Below are the code and all the weights of a small trained network. Each question names an input and a target symbol and asks about switching units off, where a switched-off unit gives its printed mean instead of its output.

import numpy as np


def w(rows, s, z=0):
    codes = np.array(rows[::2]) - 128.0
    scale = np.full(codes.shape[1], s)
    scale[-1] = z or s
    return codes * scale


def f(y):
    return y / 2 * (1 + np.tanh(0.7978845608 * (y + 0.044715 * y**3)))


def softmax(a):
    e = np.exp(a - a.max(-1, keepdims=True))
    return e / e.sum(-1, keepdims=True)


def log_softmax(a):
    a = a - a.max(-1, keepdims=True)
    return a - np.log(np.exp(a).sum(-1, keepdims=True))


def net(x, mask):
    ids = ['ΞΠΣΦΨΩβεζθλμ'.index(c) for c in x.split()]
    T = len(ids)
    res = E[ids] + P[:T]
    q, k, v = (res @ M[0].T for M in (Q, K, V))
    z = softmax(np.where(np.tri(T) > 0, q @ k.T / 2**0.5, -1e9)) @ v
    res = res + np.where(mask[0], z, O[0][:, -1]) @ O[0][:, :-1]
    y = f(res @ A[0][:, :-1].T + A[0][:, -1])
    res = res + np.where(mask[1:9], y, B[0][:, -1]) @ B[0][:, :-1]
    return log_softmax(res[-1] @ U[:, :-1].T + U[:, -1])


Q, K, V, O, A, B = {}, {}, {}, {}, {}, {}
E = w([
[120,130,128,137,145,114],'Ξ',
[155,194,122,89,214,82],'Π',
[129,55,50,230,185,122],'Σ',
[100,176,123,142,155,61],'Φ',
[62,190,117,166,139,100],'Ψ',
[54,145,123,111,198,201],'Ω',
[216,128,128,84,225,222],'β',
[61,58,171,111,210,176],'ε',
[220,6,158,155,110,72],'ζ',
[249,5,177,101,254,119],'θ',
[215,153,42,214,122,174],'λ',
[175,180,205,184,111,190],'μ',
],0.014)
P = w([
[94,152,141,104,220,1],'0',
[147,190,196,92,232,61],'1',
[150,189,182,102,220,89],'2',
[139,173,173,116,196,113],'3',
[143,156,169,135,179,135],'4',
[148,150,169,152,159,154],'5',
[139,132,166,166,142,176],'6',
[148,118,159,185,116,196],'7',
[144,107,160,206,97,213],'8',
[158,89,153,213,79,237],'9',
],0.0064)
Q[0] = w([
[210,172,250,130,79,104],'H0',
[139,125,190,213,220,127],'H0',
],0.014)
K[0] = w([
[122,142,152,253,229,79],'H0',
[147,41,164,242,90,249],'H0',
],0.019)
V[0] = w([
[4,148,133,91,188,169],'H0',
[81,178,188,225,61,131],'H0',
],0.012)
O[0] = w([
[127,126,211,255,120,160,117],'H0',
[103,202,191,114,243,65,4],'H0',
],0.009,0.0047)
A[0] = w([
[69,174,127,161,90,97,3],'N0',
[70,103,169,137,66,31,208],'N1',
[76,127,87,79,128,160,64],'N2',
[148,218,119,106,72,155,96],'N3',
[191,180,91,167,136,142,26],'N4',
[104,52,191,89,64,74,10],'N5',
[125,162,145,82,39,163,101],'N6',
[164,119,123,170,94,5,78],'N7',
],0.02,0.0055)
B[0] = w([
[155,77,110,206,203,104,155],'N0',
[56,218,90,157,13,72,189],'N1',
[97,60,184,141,75,110,212],'N2',
[137,43,109,101,160,15,197],'N3',
[43,143,155,96,133,193,254],'N4',
[134,165,185,193,130,62,206],'N5',
[190,201,146,179,129,71,187],'N6',
[104,29,132,1,145,166,224],'N7',
],0.017,0.0033)
U = w([
[230,216,45,97,47,215,255],'Ξ',
[126,193,191,44,252,50,159],'Π',
[106,2,54,96,230,134,141],'Σ',
[105,193,93,64,56,140,125],'Φ',
[98,114,60,168,178,69,77],'Ψ',
[53,150,211,161,100,197,128],'Ω',
[190,142,151,23,117,215,134],'β',
[96,81,200,170,210,141,64],'ε',
[135,54,201,67,90,115,57],'ζ',
[248,47,56,131,229,135,75],'θ',
[35,120,79,76,156,124,57],'λ',
[244,108,157,138,155,110,193],'μ',
],0.0053,0.0078)

Each question gives the input, a string of symbols that net reads in full, and the target symbol t.
The units are the heads (2 rows each of Q, K, V and O) and the neurons (one row each of A and B). Each row of codes is followed by its name. A weight is (code - 128) times the scale printed after its matrix; where a second scale follows, it is the last column's (O, A, B and U).
mask holds one flag per unit, heads first, then neurons. A switched-off unit (its flag False) gives its mean, the last column of its rows in O or B, instead of its output. The means were averaged over made-up inputs and are rounded, as every weight is.
A unit's drop is (log p(t) with every unit on - log p(t) with that unit switched off) / (log p(t) with every unit on - log p(t) with every unit switched off).
The circuit of an input: a set's keep is (log p(t) with only the set's units on - log p(t) with every unit switched off) / (log p(t) with every unit on - log p(t) with every unit switched off). Starting from all 9 units, units are removed one at a time, each time the one whose removal leaves the highest keep (on an exact tie, the one counted first), for as long as the keep stays at least 0.8.
units of the circuit, in order: the units of the circuit, biggest drop first
unit that matters most: the unit with the biggest drop
k most important neurons: the k neurons with the biggest drops, biggest first
drop of u: that unit's drop, to one decimal
input Ψ ε μ Σ μ Σ ζ Ω, target ζ: unit that matters most -> N2
input Ξ Π Σ Ψ ζ, target ζ: units of the circuit, in order -> [N7 N5]
input ζ λ Σ λ Σ θ Ω β Ω Φ, target Ξ: units of the circuit, in order -> [N1 N2 N5]
input Ψ Ψ ε Π, target Ω: units of the circuit, in order -> [H0 N4]
input μ Σ Ξ Ξ Σ ζ Ψ, target ζ: units of the circuit, in order -> [H0 N2]
input β Ω β, target Ξ: units of the circuit, in order -> [H0 N6]
input β θ Π, target μ: units of the circuit, in order -> [N6 H0 N3]
input β β θ, target μ: units of the circuit, in order -> [H0 N5 N6]
input Φ ε ε θ ζ Ξ, target μ: 2 most important neurons -> [N6 N4]
input β Ξ Ψ ε, target Ω: 3 most important neurons -> [N3 N0 N7]
input Ψ β ζ Ξ, target ζ: units of the circuit, in order -> [N2 H0]
input Ψ β Σ Σ Σ Σ β Σ Σ, target Ξ: 3 most important neurons -> [N7 N3 N2]
input Σ Ω Ψ Ξ β Σ, target Ξ: units of the circuit, in order -> [H0 N3]
input β θ β, target μ: units of the circuit, in order -> [N6 H0 N3]
input Π Ξ Σ Σ Σ λ Φ Ω μ, target μ: units of the circuit, in order -> [N6]
input Σ β Ω ε Ψ, target Ψ: 4 most important neurons -> [N0 N1 N2 N7]
input Ξ Ψ ε Ω θ ζ, target μ: 3 most important neurons -> [N5 N6 N4]
input Σ Π λ μ Σ Σ Σ Ξ ζ, target ζ: 4 most important neurons -> [N7 N5 N1 N6]
input Ω Φ Ξ Σ ε Σ, target Ω: 2 most important neurons -> [N4 N3]
input Ξ μ β Σ μ μ Π Φ Φ, target Π: units of the circuit, in order -> [H0]
input Ψ Σ Σ β Φ Ξ, target Ξ: drop of N5 -> 0.1
input θ Ψ Ξ, target μ: drop of N3 -> 0.1
input β θ ζ Ψ ζ Π Σ Σ μ ε, target Π: drop of H0 -> 1.2
input Σ β μ Σ, target Π: drop of N4 -> 0.0
